After every row comes roughly how far along a hidden order it lies, from 0 to 30.
[-13  -8 -56 -10 -10  21 -10   9 -32  21  -5  18 -10  -2 -11 -21   5   2
   5  11   7  -4   3  16  -2 -13   1 -12   9   5   1  -6  11  -1   8  -3
 -10  11  -7   3  -1  15  -1  -8 -10   1   1  -7  15  12   3  -1  -4  13
   6  -1   6  -5   2   9   7   5  -2  -1  -3  -5   8   1 -15  -7   5  14
 -35 -17   5   2   1   7   3  -2   5   5  -8   0  57   3  29 -17  -7  13
   8  18  19   5   7  11   2   2  -2  -2   3  11 -25  11   1   0  16  17
   4   2  -2   6 -15  11   3  26  19   5   4   3  11  -7   0  -9  -9   9
   1  -9 -10 -12  -1  -9  -5   0   2  -6  13   1  -8  -7   1 -14  23  12
  -3  -9 -12  49  -2  18   6   1   0   6   1   8  -7   2   9  31   4   1
   6 -23  -6   2   4   9  10  13   8  -5  17 -15 -12  -7   2  -4   8 -16
  -2  38   9 -17  -7 -22   6  -3 -16  -2  -1  -7  -1  30   2   1   8  16
 -10  -3   2   5  24   9  -6   8   3  -5   5 -15]  22
[ -1  11  13 -15   3  -7   3 -18  11   4 -11  -5  22   3   3   1  -8  -7
   0  21   5  -5 -25 -16   7  -2  16   0  -3  -2   4  12 -11 -12   6   3
   6  10   6   5  -2  -4   1 -12   9  -5 -15 -10  -6  -1   5   3  -6  10
   9   3   9   2  -8 -20   5 -16  -3   3   9  27 -13  -4  -6   4 -11  11
   5  -6   3  -7  14   3  -1   0  -7  11   7  16 -39   5  -4   4 -15 -17
  16   3   8   0  15  -3   0  -3   7   7  -5  -5   8 -39  -3  -9   2   9
  -2  -4  -7  -6 -23  -1   1  -6  13 -14   2   5 -19   0   2  11  -6  -3
  -3  39   4  10   3 -48  -3  -1  -1  -9 -10   2  12  -6  -3   0  10 -21
  -9   1  -7 -18   7 -14 -15 -13   6  -5   4  -9   0   8   3 -10   4  -9
  10  -4   4  -4  -1   2  -4 -15  -1   0 -17   2   7 -21  -2  16 -15  -3
  -5  15  -2   8  -1   2   3  -1  11   0  -1   2 -20  -9   8 -25 -14   5
   8   2  -8  -9   2   8   5  -2 -25 -11  -3   6]  19
[-16   8  27 -15  -2  29 -14  22 -60   1 -18 -10   5   2  -4   7   1  -9
  14  11   0   3  -1 -36  16  -2 -13  10   4   0   0  12 -10  -6 -20   5
   0 -13  14  17  15   8  -4 -20  11  12 -16 -26   7   0  -4   9  16   1
  22   7 -16 -25 -25  14  -9  -9  -6   4  24  26  -1   4  -1   2 -25  14
 -10  14   8  -4   4   4 -14  -7  -8   5  -6   5 -63 -18  22 -26  -9  26
   3   4  16  -7   4   7   6 -11  -1   3   3  -1  15   4   0   1  -9  -7
 -18   9 -10  18   8  -3  -2  -3  -7   6  13  -1 -41  11  -8  -5  -7   3
   3   2   6 -13   2 -40 -17   9   8  -8 -22   4   7 -24   9  23   9  22
  -3 -20  -1  18  12 -10  -9  -3  25  -5  -3   0 -11  11  -3 -18  -2  -2
   7   7 -10   2   1 -12   9 -14  -8  -4 -28 -15  11  25   0  14   6 -16
   0 -18   1  35 -14   2   7  -3  14  -1  -2   4  -6  21  25   8  -7   7
  11  14 -14  32  27  16  -2  18  -5   4   6 -14]  4
[-23  20  28   2   0   0   0  20 -55  -6   1 -11  -2  -1  -8  11  -2  -3
   7  -7   8  -3 -12 -14   7  -8  -9  11   1   1   2   1   0  11 -27   0
   0 -31   8 -13   7  -2  -1 -17  -1  -2 -19   4  12   0   0   0   3   1
   5   8 -10 -14  -4   1  -9   1  -6  -2   2 -12 -11  -1 -10   2  -6  14
   9   7   7  -3  -3   5   1  -7   4   1  -8 -16  31   3   6 -21  -7   5
   0   2   1  -6  12   7   1  -8  -5   7  23   6  13   6   2   1  -4  -3
   8  -2   3  10  23   7   5  24 -10   7   4   7   7  -8  -2  -2  -5   6
  12  -5  -6   2  -1 -33  -8   6  11   3  -7   1   1 -22  11  21  -8   6
 -11  -5   0   7  -2 -13  -6   2  25   1   1  11  -2  12  -3   2  -5   9
  -1   8   6  -7   2  -4   5  13   2   9  -1   3  -2   8  -1 -15 -16  -1
   0  -4  -1  15  -9  11  -7   1   7   2   6   4  22  -6   4  -6  -1   1
   1  -1  -3  -4  18   4  -1   3   4 -11   3 -11]  30
[ -6  17  24  -2   3  -2  -5 -13  11   3  19  12   6  -8  -1   2   2  -1
 -20 -15  -9  -7 -11  18   4   2  11  10  19  -3   2   7  -1   8 -10  -8
  11   5   6 -23  -2  -1   2   2  13  -6 -11  14 -14   0  -1  -8  -8   2
  -9   0  -4  14  16 -23  10 -11  -6  -4  -6  15  -6  -6  -5   0   5  -7
  25  -9   4   2   1   6   4   5   1  -6   5  12 -18   5  -8   5  -2 -18
   9   1   6  -5  22  -2  -5  -4   0  -4   9   3   7  -6   1   2   5   0
 -11 -15  -1   2   2   0  19  14  -4 -16  -4   6  16  -6   3  13   7   2
  12   4  -2   4   0  -6  -9  -8   0  11  -1   1   1   4   1  12 -10 -17
   2  -2  -1 -18   0  -1   7   4   5   3  25  -4   6  -7  -9   3   6   2
   7   7  10 -13   2   3  -7  -8   0  -3   8  -9  -1   6  -1 -13 -34  11
   0   9  -3  -6   6   9 -13   6   6  10   0   1  10 -10  -9 -19  -1  -6
  -8  -1   0 -17  -2  -4  10   6 -10  -5  -5  -4]  16
[ 13   5   4  -5   8  17   0 -15  22   0  10   3  -1  -1   3 -13   9  -3
 -11   1   3   0  -6  -2   5  -2   5   0   1   0   2   6   5  -2 -19  -1
   5  25  -1  -8  -3   2   3   4   9  -2 -21  -7  -7  -8  -1   1  -9   1
   4  -1   5  15   9 -18   4  -2  -3   1   4  10   3   3   0  -2   3   2
  22 -18   1  -6   7  -1  -2   3  -1   2   5  19 -15  -2  -2   6  -2 -12
   7   1  -4  -1  12  -4  -1   1   2  -1 -12   2  -2  -7  -7   4   6  10
  -2  -5  -7  -7 -20  -4 -10   9  -4 -11  -2   7 -13   4  -4   5   6  -3
   3  30  -3  -5   1 -19   6  -8  -7  -7   5   3   3   2  -9 -11   0 -17
   5   4  -5   0   3   1  -5   7 -18   1  -3 -14   9  -3  -1  -1   6   0
  10  -8  -9  -3  -3   6  -3 -24   6  -4  -6  -1  -5  -7  -2   8 -10   4
   2  -1   1  -8   7  -4   1  -2   2   3  -7  -3  -2   3 -14  -8  -4  -3
  -9  -3  -4   4 -15  -1   8  -2 -13  -3  -3  -7]  18
[  3  14  -7 -16   8  -2   3   0 -31 -15  34  -6 -21  -2   2 -28   8  -2
 -14   7  -9  -1  13   6  12   2   7   7  17  -8   3  13   9  -1 -33   5
   1  -4  14 -16  -1   1   0   1  14  -3 -12 -15  -5 -11   1  -2   4  -5
   5   2   4  10  -1 -29  -8 -14   3   2  11   3  10   3   4  -3   5 -13
  19 -24   4 -12   0 -14  -2  10  -1   0  -1  -1 -59   7   3 -16  -6  -5
   9   2  19  11   5  -2   0  -4   5 -10 -11  -2   5  18   0   6   5   2
  -9  -8   8   6  17  -9 -21  20 -15 -16   0  10  -4   3  -5  11  14  -3
  11  14  -5  -5  -4  30   5  -4  -2   1  11   4   0 -11  -3 -19 -12 -18
   4  12  -1   9   1   4   2   5  15  -6  10 -15  10  -6 -14   7  16   2
   6  13  -4 -10  -3   3   5 -19   3  -2   4 -11   0  21  -4   4 -19   5
   2  -4  -1 -11   4   4 -16  -1  -1   7 -11   2   1   4  -4  -9  -6 -13
 -22  -6   2  -8 -31  -6   3   6  -9  11  -6  -4]  17
[ -3  20  -3   4   4  38  -6   2 -28   2  12   9  -6 -13  -4   1  12   5
  -8  -8   0  -7   2  22   5  -3 -16   6  22   7  -1   0   0   6 -24 -11
   5 -13   8 -20   5  11  -1  -3   1   4  -5  -6   4  -9  -1   0  -6  -7
   6   2   1  13  13 -13   4 -14  -9  -4   3  -5   0   3  -9  -3   6  -7
 -21  -7  17  -3  -4  21  -1   5   5  -6  -7  13   6  -6   6  -3  -2  13
   1   1  -5  -2  -3   4  -4  -8  -5   4   2  10   0  28  -4   7   6  -3
 -10   6  -1  14  -7   3   4  27  -6  -4  -1   1  17 -11 -14   0   5   5
  16  -6   0  -9  -2  11 -14  -8   1  12   5   3  -8  -6   6  13 -13  11
   2  -6  -2  18  -2   4  10  24   8   9  11  -8   3   1   0   9   7   7
  -8   3  -2   3   2  -2  12  -2   1   2  14  -6 -11  16  -1  -7  -1  -3
   4  -9   4  -5  -2   6   5  -1  -1   7  -3  -1  16  13  -7   4   8  -7
  -4   4   0   9  -3  -1  10   8  -2   1  -1  -7]  25
[  9   6   3 -11   0  29  -2  -5 -28  -8   4   9   7 -10   4   3  -4  -6
  -9 -14  -2   1  -2 -13  -3  10  10   0  -2 -20   5  13  13   7 -26   3
  10   3   2   0   4   2  -1  -7  19  -1 -13 -19 -10   8   2  -2   0   4
  -5  -1 -10  -7  -4 -29   2  -5   0   2  -1  24  12   2  13   3 -11   3
  43 -12 -13  -7   7   8 -11  11  -4   1   2   6 -37  -4 -19   0  -4  -3
  10   5   1   0  11  -7   1  -3   4  -5   3   4   9  -2  -1   0  -1  -8
 -17  -3  -1  -3  20  -6 -15   9 -12 -12   1   9 -23   5   4   2   8   0
   4  11   2   0   2  23   8   2  -5  -1  -7  -1   3  -9   5  12  -4 -17
   6   2   0 -19   9  -1  -2  -1 -12  -4   8   7   0  -5 -12   3   0   1
  13  12 -13  -1   7   7   3 -21   4  -4 -13 -10   2   7   4   1 -11  16
   4  -3  -5  15   1   6 -14   2  13   5  -6   3  -2  18  -8  17  -9  -4
  -6  -6  -4   0  25   1   5   6 -13   2   1 -25]  7
[-12  20  19 -10 -16  63  -6  15 -63  -1  -1 -12  -5 -23 -11   1   4  -3
   1 -26   7  10   2   2  18  -4 -22  17  16  -1   2  -1   6   9   3   2
  -1   1  11  -4  14  18   0  -1   2  11 -10 -14   7  17  -8 -11  19  13
  -1   4 -26 -10   1  20  14  -3 -12   0  -5  33   1   0   1  -7 -17  10
 -11   8  -4  12  -6  37  -6 -11   1  -5  -5  11  19 -18  44 -11   1  41
   4   6   7  -1  11   5  -3 -11  -8   8  23  13  -4  26  -4   5   3  -7
 -30   3 -22  23   1   8   7  16 -17   2   6   2 -12  12  -1  -7  -6   9
   7 -32   1 -23   3  -6 -39   3   5  -3 -16   0 -19 -14  10  36  14  46
   6 -10 -16  34   8   6  13  16 -33   5   1  26  -4 -11   0  19 -10  15
  -6  -3 -22   4  11  -4   4  17   1  -8   0 -15  -5  30   8 -17   3  -1
   0  -9   4  24 -18 -28  20  -4   6   3   2  -3  16  53  -4  34  10   7
   2   8 -14  34  63  -1   7  23  16  11   3 -35]  0
